Below are the code and all the weights of a small trained network. Each question names an input and a class and asks about switching units off, where a switched-off unit gives its printed mean instead of its output.

import numpy as np


def w(rows, s, z=0):
    codes = np.array(rows[::2]) - 128.0
    scale = np.full(codes.shape[1], s)
    scale[-1] = z or s
    return codes * scale


def norm(h):
    return h / np.sqrt((h * h).mean(-1, keepdims=True) + 1e-5)


def f(y):
    return y / 2 * (1 + np.tanh(0.7978845608 * (y + 0.044715 * y**3)))


def log_softmax(a):
    a = a - a.max(-1, keepdims=True)
    return a - np.log(np.exp(a).sum(-1, keepdims=True))


def net(x, mask):
    res = np.array(x, float).reshape(1, 3) / 4 @ E
    u = 0
    for l in range(4):
        y = f(norm(res) @ A[l][:, :-1].T + A[l][:, -1])
        res = res + np.where(mask[u : u + 8], y, B[l][:, -1]) @ B[l][:, :-1]
        u += 8
    return log_softmax(norm(res)[-1] @ U[:, :-1].T + U[:, -1])


A, B = {}, {}
E = w([
[126,106,77,203],'x0',
[119,5,149,96],'x1',
[130,116,218,155],'x2',
],0.011)
A[0] = w([
[114,124,83,37,90],'L0N0',
[132,157,20,33,1],'L0N1',
[114,163,150,8,60],'L0N2',
[149,151,165,86,49],'L0N3',
[152,183,126,165,94],'L0N4',
[132,174,61,34,46],'L0N5',
[133,148,192,114,113],'L0N6',
[97,101,90,74,99],'L0N7',
],0.015,0.0076)
B[0] = w([
[138,14,105,193,200],'L0N0',
[75,157,128,193,220],'L0N1',
[250,123,168,102,252],'L0N2',
[149,124,100,179,153],'L0N3',
[75,112,116,82,229],'L0N4',
[107,205,99,217,214],'L0N5',
[143,122,163,146,239],'L0N6',
[52,67,123,129,187],'L0N7',
],0.013,0.0037)
A[1] = w([
[101,112,119,159,54],'L1N0',
[105,48,161,117,135],'L1N1',
[155,114,6,110,88],'L1N2',
[119,173,121,127,132],'L1N3',
[129,141,142,134,1],'L1N4',
[159,60,133,95,171],'L1N5',
[172,143,82,68,64],'L1N6',
[184,225,120,131,198],'L1N7',
],0.012,0.0039)
B[1] = w([
[186,130,78,132,135],'L1N0',
[151,217,120,98,246],'L1N1',
[189,141,203,197,182],'L1N2',
[171,118,41,72,155],'L1N3',
[158,79,153,107,102],'L1N4',
[99,196,46,53,229],'L1N5',
[180,88,154,163,112],'L1N6',
[101,161,98,3,254],'L1N7',
],0.0076,0.005)
A[2] = w([
[165,120,110,169,121],'L2N0',
[102,153,127,103,108],'L2N1',
[90,123,61,135,3],'L2N2',
[82,79,129,162,131],'L2N3',
[159,133,158,132,122],'L2N4',
[95,149,95,154,152],'L2N5',
[125,157,253,116,71],'L2N6',
[105,90,119,37,199],'L2N7',
],0.016,0.0048)
B[2] = w([
[200,153,128,69,148],'L2N0',
[115,30,111,99,155],'L2N1',
[181,181,224,230,171],'L2N2',
[122,190,36,128,164],'L2N3',
[223,113,162,204,154],'L2N4',
[183,107,130,138,193],'L2N5',
[41,88,143,182,254],'L2N6',
[125,254,38,34,242],'L2N7',
],0.0081,0.007)
A[3] = w([
[119,125,214,143,107],'L3N0',
[249,130,155,122,140],'L3N1',
[117,212,151,108,118],'L3N2',
[233,201,77,170,252],'L3N3',
[161,164,87,45,68],'L3N4',
[137,68,134,148,143],'L3N5',
[84,96,169,169,74],'L3N6',
[106,114,87,157,64],'L3N7',
],0.014,0.0032)
B[3] = w([
[151,105,48,223,154],'L3N0',
[250,107,166,103,171],'L3N1',
[91,51,2,76,180],'L3N2',
[146,95,204,86,251],'L3N3',
[70,104,158,166,195],'L3N4',
[92,138,82,71,130],'L3N5',
[163,179,42,239,145],'L3N6',
[83,84,202,136,138],'L3N7',
],0.0092,0.012)
U = w([
[27,109,85,8,212],'0',
[217,76,190,70,146],'1',
[87,110,115,231,7],'2',
],0.016,0.0021)

Each question gives the input, the list of numbers given to net, and the class t.
The units are the neurons (one row each of A and B). Each row of codes is followed by its name. A weight is (code - 128) times the scale printed after its matrix; where a second scale follows, it is the last column's (A, B and U).
mask holds one flag per neuron, layer by layer. A switched-off neuron (its flag False) gives its mean, the last column of its row in B, instead of its output. The means were averaged over made-up inputs and are rounded, as every weight is.
A unit's drop is (log p(t) with every unit on - log p(t) with that unit switched off) / (log p(t) with every unit on - log p(t) with every unit switched off).
The circuit of an input: a set's keep is (log p(t) with only the set's units on - log p(t) with every unit switched off) / (log p(t) with every unit on - log p(t) with every unit switched off). Starting from the 12 units with the biggest drops (on a tie, the unit counted first), units are removed one at a time, each time the one whose removal leaves the highest keep (on an exact tie, the one counted first), for as long as the keep stays at least 0.8.
circuit, biggest first: the units of the circuit, biggest drop first
most important unit: the unit with the biggest drop
top k neurons: the k neurons with the biggest drops, biggest first
k most important neurons of layer l: the k neurons of layer l with the biggest drops, biggest first
drop when u is switched off: that unit's drop, to one decimal
input [-1,6,7], class 2: circuit, biggest first : [L2N6; L3N6]
input [-4,-2,0], class 1: circuit, biggest first : [L0N2]
input [-7,7,8], class 2: circuit, biggest first : [L2N6; L3N0; L3N6]
input [-2,3,4], class 2: top 2 neurons : [L1N7; L0N4]
input [8,6,-6], class 1: 2 most important neurons of layer 3 : [L3N3; L3N2]
input [-6,-4,-6], class 1: top 2 neurons : [L0N2; L0N0]
input [7,5,-7], class 1: circuit, biggest first : [L1N2; L2N0]
input [-5,-8,8], class 0: top 4 neurons : [L1N7; L0N0; L0N4; L1N2]
input [-6,2,-7], class 2: top 3 neurons : [L0N0; L0N1; L0N5]
input [5,5,-6], class 2: top 4 neurons : [L0N2; L0N7; L1N7; L3N1]
input [-3,8,7], class 0: circuit, biggest first : [L2N7; L1N5]
input [5,-6,-2], class 0: top 2 neurons : [L0N0; L1N7]
input [-6,0,8], class 2: top 3 neurons : [L2N6; L3N0; L3N3]
input [7,8,7], class 0: most important unit : L0N2
input [-5,-1,6], class 2: top 2 neurons : [L2N6; L3N0]
input [-6,1,-5], class 1: top 4 neurons : [L0N2; L2N0; L2N6; L3N3]
input [-7,2,-6], class 1: top 3 neurons : [L0N2; L2N0; L2N6]
input [8,-8,1], class 0: top 3 neurons : [L0N0; L1N7; L0N7]
input [1,-3,-5], class 2: top 2 neurons : [L2N7; L0N1]
input [-2,-3,-6], class 2: circuit, biggest first : [L0N1]
input [-3,3,-6], class 2: drop when L0N1 is switched off : 0.1
input [3,1,-6], class 2: drop when L0N1 is switched off : 0.1
input [-4,-7,4], class 0: drop when L1N7 is switched off : 0.1
input [-8,1,-5], class 1: drop when L0N2 is switched off : 2.3
